Here is a tiny trained network, its code and every weight. The questions are about switching its units off for an input and a target symbol, where a switched-off unit gives its printed mean instead of its output.

import numpy as np


def w(rows, s, z=0):
    codes = np.array(rows[::2]) - 128.0
    scale = np.full(codes.shape[1], s)
    scale[-1] = z or s
    return codes * scale


def f(y):
    return y / 2 * (1 + np.tanh(0.7978845608 * (y + 0.044715 * y**3)))


def softmax(a):
    e = np.exp(a - a.max(-1, keepdims=True))
    return e / e.sum(-1, keepdims=True)


def log_softmax(a):
    a = a - a.max(-1, keepdims=True)
    return a - np.log(np.exp(a).sum(-1, keepdims=True))


def net(x, mask):
    ids = ['αβεζηθμτφ'.index(c) for c in x.split()]
    T = len(ids)
    res = E[ids] + P[:T]
    u = 0
    for l in range(2):
        q, k, v = (res @ M[l].T for M in (Q, K, V))
        z = softmax(np.where(np.tri(T) > 0, q @ k.T / 2**0.5, -1e9)) @ v
        res = res + np.where(mask[u], z, O[l][:, -1]) @ O[l][:, :-1]
        u += 1
        y = f(res @ A[l][:, :-1].T + A[l][:, -1])
        res = res + np.where(mask[u : u + 4], y, B[l][:, -1]) @ B[l][:, :-1]
        u += 4
    return log_softmax(res[-1] @ U[:, :-1].T + U[:, -1])


Q, K, V, O, A, B = {}, {}, {}, {}, {}, {}
E = w([
[108,137,90,97,132],'α',
[142,77,146,60,131],'β',
[160,118,79,76,161],'ε',
[193,160,1,43,185],'ζ',
[128,187,145,44,168],'η',
[97,110,93,76,137],'θ',
[131,136,152,127,141],'μ',
[160,56,121,140,145],'τ',
[199,81,155,131,164],'φ',
],0.019)
P = w([
[20,133,192,218,62],'0',
[200,132,103,57,68],'1',
[50,102,167,159,208],'2',
[236,80,102,64,57],'3',
[67,71,179,165,221],'4',
[254,37,95,66,42],'5',
[66,39,181,142,243],'6',
],0.0096)
Q[0] = w([
[158,197,95,195,8],'0.h1',
[158,100,172,39,54],'0.h1',
],0.018)
K[0] = w([
[112,254,75,152,116],'0.h1',
[95,154,199,160,41],'0.h1',
],0.019)
V[0] = w([
[216,166,247,139,162],'0.h1',
[162,130,92,230,119],'0.h1',
],0.015)
O[0] = w([
[55,182,78,2,152,114],'0.h1',
[144,184,96,184,155,2],'0.h1',
],0.015,0.0022)
A[0] = w([
[139,243,139,198,105,253],'0.n1',
[128,62,112,69,97,138],'0.n2',
[83,254,221,181,114,54],'0.n3',
[180,146,73,103,162,67],'0.n4',
],0.01,0.0049)
B[0] = w([
[118,111,33,77,82,152],'0.n1',
[120,216,144,88,132,254],'0.n2',
[78,4,55,178,69,133],'0.n3',
[90,96,200,166,98,180],'0.n4',
],0.012,0.0095)
Q[1] = w([
[8,56,254,166,185],'1.h1',
[99,120,137,155,237],'1.h1',
],0.0096)
K[1] = w([
[153,2,132,43,231],'1.h1',
[229,164,110,100,246],'1.h1',
],0.0069)
V[1] = w([
[144,178,229,161,86],'1.h1',
[163,84,127,102,10],'1.h1',
],0.011)
O[1] = w([
[76,81,8,68,61,30],'1.h1',
[152,84,197,99,168,254],'1.h1',
],0.012,0.0064)
A[1] = w([
[8,104,181,191,74,2],'1.n1',
[192,211,135,169,125,25],'1.n2',
[34,90,203,136,228,7],'1.n3',
[223,239,137,87,1,73],'1.n4',
],0.0095,0.0042)
B[1] = w([
[182,234,55,34,82,135],'1.n1',
[230,122,43,96,157,171],'1.n2',
[116,197,98,251,34,246],'1.n3',
[21,43,33,124,145,187],'1.n4',
],0.012)
U = w([
[71,57,198,163,149,69],'α',
[154,94,12,125,47,77],'β',
[99,78,128,111,163,209],'ε',
[105,137,213,56,110,254],'ζ',
[99,96,2,181,67,7],'η',
[119,54,95,150,47,27],'θ',
[149,204,39,104,125,45],'μ',
[162,97,70,121,202,224],'τ',
[40,57,40,255,236,252],'φ',
],0.0078,0.0042)

Each question gives the input, a string of symbols that net reads in full, and the target symbol t.
The units are the heads (2 rows each of Q, K, V and O) and the neurons (one row each of A and B). Each row of codes is followed by its name. A weight is (code - 128) times the scale printed after its matrix; where a second scale follows, it is the last column's (O, A, B and U).
mask holds one flag per unit, layer by layer, with each layer's heads first. A switched-off unit (its flag False) gives its mean, the last column of its rows in O or B, instead of its output. The means were averaged over made-up inputs and are rounded, as every weight is.
A unit's drop is (log p(t) with every unit on - log p(t) with that unit switched off) / (log p(t) with every unit on - log p(t) with every unit switched off).
The circuit of an input: a set's keep is (log p(t) with only the set's units on - log p(t) with every unit switched off) / (log p(t) with every unit on - log p(t) with every unit switched off). Starting from all 10 units, units are removed one at a time, each time the one whose removal leaves the highest keep (on an exact tie, the one counted first), for as long as the keep stays at least 0.8.
units of the circuit, in order: the units of the circuit, biggest drop first
most important unit: the unit with the biggest drop
k most important neurons: the k neurons with the biggest drops, biggest first
top k neurons in layer l: the k neurons of layer l with the biggest drops, biggest first
input φ α μ β α β, target φ: units of the circuit, in order	(1.n4; 1.h1; 0.h1)
input τ β τ ε β μ, target τ: most important unit	0.h1
input ε τ ε β, target ε: 2 most important neurons	(1.n4; 1.n3)
input τ α β β τ τ, target τ: top 2 neurons in layer 1	(1.n2; 1.n4)
input φ η τ β, target φ: units of the circuit, in order	(1.n4; 1.h1; 0.h1; 0.n2)
input μ τ φ μ, target μ: 3 most important neurons	(1.n3; 0.n3; 1.n2)
input α θ α ε β β α, target ζ: units of the circuit, in order	(0.h1; 0.n2)
input β μ α ε θ, target ζ: 4 most important neurons	(0.n2; 1.n4; 1.n2; 0.n4)
input μ ζ τ ε μ β, target μ: 2 most important neurons	(0.n3; 1.n3)
input ε β τ τ ε ε, target ε: 2 most important neurons	(1.n3; 1.n4)
input τ η β ε, target τ: 2 most important neurons	(0.n1; 1.n2)
input τ μ τ θ β α, target τ: 3 most important neurons	(0.n1; 1.n2; 1.n3)
input ε μ τ ζ, target ε: 4 most important neurons	(1.n3; 0.n4; 1.n4; 0.n2)
input η ζ θ ε β μ, target η: 2 most important neurons	(1.n4; 0.n2)
input τ β φ α ζ, target μ: units of the circuit, in order	(0.h1)
input τ β η ζ, target τ: top 2 neurons in layer 1	(1.n2; 1.n3)
input ζ η τ τ η μ η, target φ: units of the circuit, in order	(0.n2; 0.h1)
input ζ θ η φ, target ζ: units of the circuit, in order	(0.h1; 1.h1; 0.n1)
input μ ζ ε β φ, target μ: units of the circuit, in order	(0.h1; 1.n3)
input φ τ φ ζ τ θ, target φ: most important unit	1.n4
